After every row comes roughly how far along a hidden order it lies, from 0 to 10.
[0.334, 0.133, 0.990, -0.757, 0.930, 0.483, -0.909, 3.028, -0.810, -2.640, 0.759, -0.755, -0.729, -0.131, -0.095, 0.428, -0.309, -0.606, -0.791, -0.445, 0.823, -1.030, 0.077, 0.770, -0.416, -0.775, 0.402, -0.128, -0.410, 0.618, 0.151, -0.229, -1.538, -0.142] : 4
[-0.111, 0.483, 1.523, -0.806, 1.082, 0.336, -2.076, 8.613, -1.147, -0.486, 0.503, 1.278, -0.667, 0.139, -0.128, 0.544, 0.435, -1.496, -0.340, 0.160, 0.121, -0.189, 0.208, 0.940, 0.216, -0.093, 1.114, -0.111, 0.986, 1.167, 0.588, -0.186, -2.050, -0.283] : 8
[0.715, 0.255, -0.562, -0.293, 0.529, -0.118, 0.293, 1.915, -0.702, -0.203, 0.738, -0.450, -0.306, 0.069, -0.012, 0.071, 0.033, -0.230, 0.360, -0.370, 0.422, 0.399, 0.068, 1.142, -0.628, -0.755, 0.690, 0.191, -0.252, 0.577, -0.816, 0.060, -0.646, 0.121] : 6
[0.602, -0.251, 0.009, -0.397, 0.153, 0.061, 0.279, -1.465, -0.267, -3.653, 1.114, -2.592, -0.283, -0.237, -0.094, -0.124, -0.662, 0.638, -0.264, -0.650, 0.921, -1.023, 0.006, 0.046, -0.606, -1.543, -0.477, -0.045, -1.369, -0.488, -0.654, -0.149, -0.834, 0.339] : 1
[0.122, 0.993, -1.073, 0.177, 0.416, -0.619, -0.813, 3.358, -0.879, 2.375, 0.044, 1.049, -0.074, 0.282, -0.128, -0.065, 0.533, -0.591, 0.670, 0.170, -0.611, 1.059, 0.159, 1.296, -0.441, 0.329, 1.034, 0.179, 0.491, 0.816, -0.844, 0.140, -0.706, 0.029] : 10
[-1.156, 0.555, 4.745, -2.010, 2.868, 1.449, -3.972, 9.999, -1.641, -4.523, 0.679, 1.899, -1.397, -0.073, -0.222, 1.765, 0.324, -3.215, -1.943, 0.048, 0.758, -2.758, 0.338, 0.784, 0.926, -0.192, 1.159, -0.663, 1.501, 1.905, 3.406, -0.783, -2.972, -0.583] : 7
[0.347, 0.473, 0.293, -0.418, 1.071, -0.055, -0.893, 3.167, -1.093, -0.221, 0.427, 0.756, -0.486, 0.143, -0.094, 0.296, 0.286, -1.107, -0.069, -0.194, -0.043, 0.423, 0.142, 1.064, -0.237, -0.069, 0.667, 0.019, 0.284, 1.101, 0.046, -0.015, -1.520, -0.135] : 8
[0.879, -0.234, -0.139, -0.282, 0.363, 0.153, 0.072, -2.540, -0.197, -3.516, 1.121, -2.410, -0.223, -0.240, -0.151, -0.081, -0.858, 0.393, -0.091, -0.544, 0.777, -1.099, 0.001, 0.005, -0.623, -1.493, -0.645, 0.066, -1.252, -0.880, -0.706, -0.126, -0.430, 0.384] : 0
[-0.259, 0.467, 1.825, -0.822, 1.320, 0.444, -1.913, 7.687, -1.323, -1.296, 0.656, 1.677, -0.762, 0.099, -0.095, 0.461, 0.367, -1.554, -0.501, 0.083, 0.244, -0.551, 0.228, 0.998, 0.312, -0.103, 1.182, -0.232, 0.543, 1.428, 0.979, -0.307, -1.680, -0.301] : 8
[2.057, 0.032, -3.500, 0.706, -0.769, -1.449, 2.536, -5.149, -0.093, 1.595, 0.864, -1.670, 0.153, 0.041, 0.100, -0.899, -0.242, 1.840, 1.501, -0.898, 0.144, 1.238, -0.121, 0.838, -1.443, -0.924, 0.108, 0.630, -1.593, -1.113, -3.251, 0.613, -0.145, 0.727] : 4
[0.067, 0.490, 0.087, -0.183, 0.920, -0.299, -0.697, 5.081, -0.936, 1.076, 0.138, 1.653, -0.371, 0.186, -0.081, 0.189, 0.334, -1.299, 0.241, 0.060, -0.225, 0.593, 0.169, 0.947, -0.175, -0.029, 1.195, 0.063, 0.624, 0.807, -0.003, 0.016, -1.296, -0.114] : 9
[0.695, -0.117, 0.188, -0.421, 0.344, 0.320, 0.079, -0.390, -0.483, -2.951, 1.117, -2.460, -0.340, -0.237, -0.086, 0.031, -0.590, 0.344, -0.033, -0.681, 0.713, -0.980, -0.042, 0.392, -0.519, -0.517, -0.109, 0.006, -1.290, -0.428, -0.578, -0.040, -0.717, 0.298] : 2
[-0.506, 0.611, 1.603, -0.837, 1.455, 0.684, -2.450, 8.138, -1.502, 0.722, 0.067, 1.803, -0.716, 0.153, -0.141, 0.662, 0.614, -1.664, -0.336, 0.319, -0.091, -0.294, 0.248, 1.001, 0.294, 0.227, 1.501, -0.354, 1.416, 1.594, 1.178, -0.292, -1.614, -0.404] : 10
[-0.125, 0.483, 0.979, -0.684, 1.270, 0.344, -1.655, 6.689, -1.279, -0.533, 0.477, 0.871, -0.662, 0.093, -0.124, 0.387, 0.222, -1.303, -0.355, 0.098, 0.421, -0.149, 0.196, 1.344, 0.046, -0.351, 1.090, -0.103, 0.692, 1.144, 0.496, -0.209, -1.525, -0.232] : 8
[0.729, -0.237, -0.246, -0.428, 0.209, -0.011, 0.510, -0.445, -0.302, -3.239, 1.119, -2.326, -0.295, -0.204, -0.096, -0.129, -0.890, 0.762, 0.267, -0.740, 0.840, -1.128, 0.038, 0.088, -0.659, -1.326, -0.450, 0.032, -1.420, -0.857, -0.587, -0.063, -0.298, 0.419] : 0
[1.222, -0.107, -0.592, 0.026, -0.025, -0.584, 1.397, -2.266, -0.237, -1.560, 0.825, -1.941, -0.167, -0.114, -0.060, -0.317, -0.526, 0.878, 0.302, -0.817, 0.509, 0.051, -0.002, 0.365, -0.824, -1.200, -0.388, 0.184, -1.510, -0.438, -1.437, 0.135, -0.193, 0.443] : 2
[0.912, -0.186, -0.381, -0.309, -0.569, -0.323, 1.555, -1.441, -0.306, -2.635, 1.049, -3.534, -0.266, -0.235, -0.116, -0.194, -0.733, 0.944, 0.127, -0.699, 0.906, -0.870, 0.025, 0.197, -0.773, -1.287, -0.657, 0.067, -1.535, 0.245, -0.805, 0.013, -0.773, 0.378] : 0
[0.180, 0.373, 0.191, -0.536, 1.031, 0.221, -1.326, 4.753, -0.940, -0.193, 0.397, 0.573, -0.660, 0.122, -0.102, 0.273, 0.178, -1.592, 0.143, -0.012, 0.121, 0.117, 0.145, 1.078, -0.175, -0.171, 1.132, 0.052, 0.022, 1.046, 0.109, -0.143, -1.127, 0.008] : 8
[0.988, 0.146, -0.076, -0.024, 0.181, -0.704, 0.348, 0.897, -0.527, -0.682, 0.809, -0.636, -0.304, 0.043, 0.004, -0.114, -0.113, 0.304, 0.155, -0.472, 0.258, 0.326, 0.045, 0.928, -0.753, -0.747, 0.435, 0.270, -0.551, 0.517, -1.152, 0.192, -0.924, 0.270] : 5

Part 2:
[-5.555, 3.608, 2.429, 2.852, 0.909, 0.385, 4.156, 2.698, -4.400, 0.955, 2.335, -0.770, 4.238, -0.049, 0.987, 3.401, 0.560, 2.455, 0.963, 0.938, 4.741] : 3
[-4.304, 3.685, 1.209, 3.370, 0.469, 0.543, 3.842, 2.935, -3.415, 0.420, 2.229, -2.587, 3.889, 0.474, 1.503, 1.294, 0.512, 1.627, 1.662, -3.028, 4.298] : 2
[-2.286, 4.897, 1.715, -1.042, -1.988, 1.856, 0.959, 2.207, -1.025, 1.512, -0.449, 0.158, -1.730, -3.236, -1.085, 1.094, 0.666, 3.330, -3.394, -7.177, -6.462] : 9
[0.274, 2.486, -0.643, -1.199, -1.822, 1.490, -0.862, 2.368, 3.428, -2.318, -0.740, -2.104, -0.886, -1.832, 0.514, -3.364, 0.004, -0.125, -0.301, -3.301, -4.437] : 4
[1.187, 3.452, -1.852, 0.900, -1.489, 1.438, 0.558, 2.878, 1.756, -2.621, 0.214, -3.177, 1.321, -0.860, 1.598, -4.082, 0.209, -0.449, 0.727, -3.009, -0.286] : 1
[2.601, 4.157, 4.434, -1.606, -1.760, 1.286, 0.264, 1.161, 1.269, -2.947, -0.438, -5.252, -0.161, -3.517, -0.591, 0.828, -0.265, 2.165, 0.589, -7.740, -6.218] : 6
[-4.161, 5.271, -0.319, 3.714, -0.185, 1.311, 3.442, 4.464, -3.003, -0.814, 1.767, -2.662, 4.011, 0.161, 2.462, -1.250, 0.464, 1.328, 1.430, -4.163, 3.605] : 0
[1.772, 1.340, -0.458, -0.401, -1.687, 1.004, -1.219, 1.893, -0.397, -2.025, 0.169, -0.670, -0.733, -1.686, 0.581, -3.570, 0.176, 0.316, -1.116, -2.545, -4.105] : 4
[-6.365, 2.506, 2.120, 2.904, 1.202, -0.094, 2.815, 2.185, -7.298, 3.616, 1.969, 3.181, 1.473, -0.034, -0.559, 5.044, 1.128, 3.638, -1.942, -2.558, 2.862] : 7
[-5.557, 2.085, 1.956, 1.562, 0.786, 0.324, 2.753, 1.924, -6.086, 4.416, 1.233, 2.942, 0.530, -0.614, -0.588, 5.727, 0.997, 3.470, -3.335, -2.824, 0.941] : 8
[-0.310, 6.294, -1.465, 0.683, -1.778, 2.019, 0.976, 3.438, 2.414, -3.394, -0.219, -5.037, 0.903, -1.729, 2.082, -3.789, 0.022, 0.613, 0.906, -5.418, -2.188] : 1
[-4.765, 4.891, 3.857, 2.888, 1.142, 0.740, 5.104, 2.898, -4.293, 0.723, 1.783, -3.507, 4.751, -0.799, 0.960, 4.733, 0.707, 3.222, 2.575, -3.794, 4.084] : 3
[4.429, 0.221, 1.086, -0.061, -1.686, 0.041, -2.826, 0.549, -2.465, 0.486, 0.273, 1.828, -0.951, -1.428, -0.451, -2.660, 0.231, 0.179, -2.537, -3.095, -4.398] : 6
[-4.393, 2.316, 0.062, 1.361, -0.043, 0.627, 1.926, 2.271, -5.999, 5.309, 0.817, 4.043, -1.640, -1.262, -1.206, 2.414, 1.647, 3.937, -5.038, -3.537, -1.188] : 10
[-4.184, 1.852, -1.038, -0.348, -0.715, 1.113, 1.309, 1.950, -1.756, 4.456, -0.597, 0.797, -2.896, -1.344, -0.488, 1.907, 0.948, 3.304, -4.151, -4.506, -4.109] : 10
[-4.993, 1.345, 0.222, 1.866, 1.149, 0.074, 3.579, 0.914, -2.144, 2.132, 1.007, 0.871, 1.782, 0.809, 0.557, 3.676, 0.496, 1.546, 0.107, -0.078, 4.873] : 5
[-5.949, -0.346, -1.833, 1.026, 0.972, -0.808, 0.877, 0.883, -5.423, 6.542, 0.992, 5.805, -1.496, 1.075, -0.886, 0.989, 1.237, 2.412, -4.028, 0.678, 1.175] : 9
[-5.742, 2.811, 2.687, 0.828, 0.889, 0.504, 3.556, 1.184, -4.225, 3.642, 1.233, 0.891, 0.540, -1.114, -0.562, 5.414, 0.723, 3.548, 0.158, -3.556, 1.395] : 8
[1.362, 1.655, -1.550, -1.029, -1.607, 1.407, -1.225, 1.987, 0.461, 1.127, -1.122, 0.341, -3.471, -2.037, -0.672, -2.145, 0.648, 1.396, -3.349, -3.268, -7.114] : 8
[4.266, 1.776, 0.105, -0.066, -1.282, 0.442, -1.980, 1.853, -3.555, 1.974, -0.087, 3.066, -2.593, -2.168, -0.994, -2.146, 0.728, 1.635, -4.169, -3.881, -4.215] : 8
[-2.491, 3.773, 1.429, 3.055, 0.122, 0.627, 3.087, 2.238, -1.840, -1.211, 1.731, -2.785, 4.489, 0.539, 1.580, 0.389, 0.072, 0.821, 2.783, -1.775, 5.046] : 0
[0.651, 3.575, 1.548, -0.742, -1.576, 1.228, -0.404, 2.270, -1.531, 0.920, -0.258, -0.890, -1.215, -2.952, -0.479, -0.513, 0.566, 2.087, -2.503, -6.391, -5.539] : 7
[-4.924, 1.624, 1.279, 2.811, 1.208, -0.627, 2.405, 0.964, -6.098, 3.093, 2.141, 2.907, 1.788, 0.966, -0.084, 3.092, 0.758, 1.519, 0.385, -0.719, 5.336] : 5
[-0.396, 0.565, 2.023, -2.860, -0.692, 0.615, 0.145, -1.123, 2.015, 0.568, -1.638, -1.632, -1.941, -1.988, -1.420, 3.427, -0.148, 2.080, -1.574, -2.668, -5.606] : 10
[-2.718, 1.867, 1.175, 3.438, 1.119, -0.298, 2.253, 1.709, -3.350, 0.080, 2.015, 0.008, 3.959, 1.057, 1.250, 0.941, 0.454, 0.993, 2.410, -0.783, 5.268] : 2
[-2.890, 2.142, 0.263, -0.882, -0.748, 0.884, 0.325, 0.830, -2.071, 3.369, -0.421, 1.996, -2.560, -2.143, -1.064, 1.149, 0.855, 3.032, -4.621, -4.583, -4.874] : 10
[4.234, 0.189, -0.074, -0.634, -0.984, 0.286, -2.365, -0.438, 2.489, -2.945, -0.395, -1.133, 0.270, -0.240, 0.539, -3.213, -0.677, -1.799, 1.215, -0.366, -1.941] : 2
[-0.004, 4.244, -1.667, 2.508, -0.921, 1.632, 1.103, 3.394, -1.210, -1.953, 1.556, -2.090, 2.288, -0.046, 1.537, -3.895, 0.384, 0.094, 1.237, -2.644, 2.644] : 0
[-0.295, 1.767, 1.056, -1.625, -1.417, 1.288, 0.605, 1.147, -0.080, 2.440, -0.690, -0.480, -2.828, -2.955, -0.436, 0.978, 0.623, 2.921, -3.400, -5.078, -6.632] : 9
[-0.810, 2.524, 0.341, 2.373, -0.299, 0.752, 1.923, 1.693, -0.707, -2.775, 1.147, -3.765, 3.695, 0.218, 1.927, -1.192, -0.078, 0.192, 2.830, -1.521, 2.835] : 0
[-3.047, 1.002, -0.882, 0.000, -0.026, 0.556, 0.083, 1.604, -3.808, 5.159, -0.197, 3.783, -2.759, -0.891, -1.464, 1.031, 1.329, 2.872, -4.986, -2.680, -2.169] : 10
[-5.765, 1.120, 1.675, 2.308, 1.625, -0.033, 2.891, 1.299, -5.615, 3.612, 1.554, 2.503, 1.552, 0.509, -0.333, 3.704, 0.925, 2.860, -1.501, -1.468, 3.055] : 6
[-0.452, 3.144, 0.166, 1.420, -0.686, 1.150, 1.420, 2.306, 0.917, -3.233, 1.032, -4.010, 2.802, -0.109, 1.888, -2.563, -0.362, -0.139, 2.817, -3.185, 1.426] : 0
[2.328, 4.615, 1.680, -0.858, -1.820, 1.580, 0.206, 2.050, 2.364, -3.417, -0.028, -5.514, 1.334, -2.267, 1.015, -1.845, -0.204, 0.563, 0.042, -6.141, -3.520] : 3
[-0.381, 3.397, 0.771, 1.232, 0.402, 1.071, 2.745, 2.075, 1.719, -3.942, 1.045, -5.149, 4.072, 0.082, 2.084, -1.055, -0.210, 0.105, 3.608, -2.547, 2.564] : 0
[-4.267, 4.098, 1.024, 3.112, 0.654, 0.723, 3.824, 2.853, -2.526, -0.510, 1.746, -2.744, 4.071, 0.478, 1.702, 1.210, 0.353, 1.112, 2.658, -1.424, 5.096] : 1
[1.953, 2.996, 2.143, 0.338, -1.842, 1.484, 1.344, 2.258, 0.894, -3.542, 0.628, -5.185, 2.353, -1.372, 2.032, -1.799, -0.230, 0.630, 2.922, -4.163, -0.630] : 1
[-3.385, 1.020, 1.224, -0.246, 0.552, 0.072, 2.374, 0.093, -4.156, 3.277, 0.777, 3.463, -1.559, -0.408, -1.991, 3.788, 1.241, 2.494, -2.936, -1.101, -0.530] : 9
